Below are the code and all the weights of a small trained network. Each question names an input and a class and asks about switching units off, where a switched-off unit gives its printed mean instead of its output.

import numpy as np


def w(rows, s, z=0):
    codes = np.array(rows[::2]) - 128.0
    scale = np.full(codes.shape[1], s)
    scale[-1] = z or s
    return codes * scale


def norm(h):
    return h / np.sqrt((h * h).mean(-1, keepdims=True) + 1e-5)


def f(y):
    return np.maximum(y, 0)


def log_softmax(a):
    a = a - a.max(-1, keepdims=True)
    return a - np.log(np.exp(a).sum(-1, keepdims=True))


def net(x, mask):
    res = np.array(x, float).reshape(1, 7) / 4 @ E
    u = 0
    for l in range(2):
        y = f(norm(res) @ A[l][:, :-1].T + A[l][:, -1])
        res = res + np.where(mask[u : u + 16], y, B[l][:, -1]) @ B[l][:, :-1]
        u += 16
    return log_softmax(norm(res)[-1] @ U[:, :-1].T + U[:, -1])


A, B = {}, {}
E = w([
[252,248,47,51],'x0',
[136,94,93,100],'x1',
[135,86,88,102],'x2',
[67,156,96,131],'x3',
[157,117,47,253],'x4',
[114,147,131,138],'x5',
[112,164,158,153],'x6',
],0.0062)
A[0] = w([
[59,80,164,159,54],'L0N0',
[199,218,94,95,141],'L0N1',
[185,136,182,140,38],'L0N2',
[60,146,118,137,3],'L0N3',
[53,129,175,46,91],'L0N4',
[67,151,57,182,108],'L0N5',
[118,139,89,222,120],'L0N6',
[82,144,172,184,95],'L0N7',
[73,60,193,177,78],'L0N8',
[157,82,56,21,189],'L0N9',
[44,149,183,40,67],'L0N10',
[144,99,27,99,162],'L0N11',
[93,139,200,8,100],'L0N12',
[75,42,172,141,88],'L0N13',
[154,128,102,225,81],'L0N14',
[151,146,101,152,121],'L0N15',
],0.011,0.004)
B[0] = w([
[60,213,56,61,212],'L0N0',
[159,185,1,117,253],'L0N1',
[58,138,215,189,142],'L0N2',
[167,129,148,145,141],'L0N3',
[213,35,166,129,223],'L0N4',
[170,30,217,110,188],'L0N5',
[207,72,241,79,209],'L0N6',
[162,120,165,78,192],'L0N7',
[87,220,30,72,244],'L0N8',
[157,195,176,224,245],'L0N9',
[196,69,201,94,226],'L0N10',
[174,143,167,147,206],'L0N11',
[200,49,83,199,255],'L0N12',
[126,235,40,161,236],'L0N13',
[152,53,187,57,198],'L0N14',
[167,74,149,143,163],'L0N15',
],0.0072,0.0063)
A[1] = w([
[119,150,36,73,85],'L1N0',
[19,102,108,82,212],'L1N1',
[84,129,120,139,38],'L1N2',
[134,69,194,104,83],'L1N3',
[105,247,108,130,179],'L1N4',
[195,128,195,124,126],'L1N5',
[127,54,144,201,183],'L1N6',
[150,122,156,185,128],'L1N7',
[56,162,109,83,1],'L1N8',
[125,206,130,150,90],'L1N9',
[139,116,95,122,37],'L1N10',
[115,98,89,102,41],'L1N11',
[143,125,141,179,68],'L1N12',
[150,141,134,170,172],'L1N13',
[67,165,107,127,24],'L1N14',
[50,146,113,113,90],'L1N15',
],0.015,0.0052)
B[1] = w([
[41,141,152,148,214],'L1N0',
[146,201,89,241,193],'L1N1',
[191,121,98,177,132],'L1N2',
[178,58,151,67,198],'L1N3',
[13,168,147,254,239],'L1N4',
[42,101,184,85,255],'L1N5',
[126,19,140,105,192],'L1N6',
[65,88,207,110,173],'L1N7',
[98,153,128,123,163],'L1N8',
[64,155,138,194,172],'L1N9',
[84,170,193,153,133],'L1N10',
[159,88,120,146,140],'L1N11',
[82,81,162,116,142],'L1N12',
[58,98,163,112,187],'L1N13',
[122,129,124,162,150],'L1N14',
[103,191,153,239,161],'L1N15',
],0.0089,0.0086)
U = w([
[33,127,236,132,249],'0',
[77,255,85,184,3],'1',
[196,66,177,17,44],'2',
],0.0072,0.0027)

Each question gives the input, the list of numbers given to net, and the class t.
The units are the neurons (one row each of A and B). Each row of codes is followed by its name. A weight is (code - 128) times the scale printed after its matrix; where a second scale follows, it is the last column's (A, B and U).
mask holds one flag per neuron, layer by layer. A switched-off neuron (its flag False) gives its mean, the last column of its row in B, instead of its output. The means were averaged over made-up inputs and are rounded, as every weight is.
A unit's drop is (log p(t) with every unit on - log p(t) with that unit switched off) / (log p(t) with every unit on - log p(t) with every unit switched off).
The circuit of an input: a set's keep is (log p(t) with only the set's units on - log p(t) with every unit switched off) / (log p(t) with every unit on - log p(t) with every unit switched off). Starting from the 12 units with the biggest drops (on a tie, the unit counted first), units are removed one at a time, each time the one whose removal leaves the highest keep (on an exact tie, the one counted first), for as long as the keep stays at least 0.8.
units of the circuit, in order: the units of the circuit, biggest drop first
most important unit: the unit with the biggest drop
top k neurons: the k neurons with the biggest drops, biggest first
top k neurons in layer l: the k neurons of layer l with the biggest drops, biggest first
drop when u is switched off: that unit's drop, to one decimal
input [6,-2,-8,-1,-8,-8,-5], class 2: top 4 neurons : (L0N12 L0N13 L0N8 L1N4)
input [8,2,-4,-7,-5,-5,-6], class 1: most important unit : L0N1
input [5,-6,-1,0,-6,2,-4], class 2: units of the circuit, in order : (L0N12 L1N4)
input [-6,6,5,-4,-5,3,1], class 1: top 2 neurons : (L0N8 L0N13)
input [5,2,-8,0,-6,-8,6], class 2: top 3 neurons in layer 0 : (L0N8 L0N13 L0N12)
input [7,6,-1,3,-7,7,1], class 1: top 2 neurons : (L0N1 L0N6)
input [4,8,3,-3,6,-5,5], class 2: top 3 neurons : (L1N4 L0N8 L0N13)
input [8,4,8,7,-7,-3,-6], class 1: top 2 neurons : (L0N1 L0N9)
input [-7,-2,-1,-2,5,8,7], class 1: top 2 neurons : (L0N8 L0N0)
input [-4,0,-8,-7,8,-2,8], class 2: top 2 neurons in layer 1 : (L1N4 L1N3)
input [3,4,2,0,-7,8,-5], class 2: top 2 neurons in layer 1 : (L1N4 L1N0)
input [-4,-4,6,1,0,6,-5], class 1: drop when L1N2 is switched off : 0.0
input [2,2,7,2,8,6,3], class 2: drop when L1N4 is switched off : 0.1
input [-4,0,1,-6,-7,-5,-3], class 2: drop when L1N4 is switched off : 0.2
input [-8,3,0,6,2,4,-7], class 1: top neuron : (L1N1)
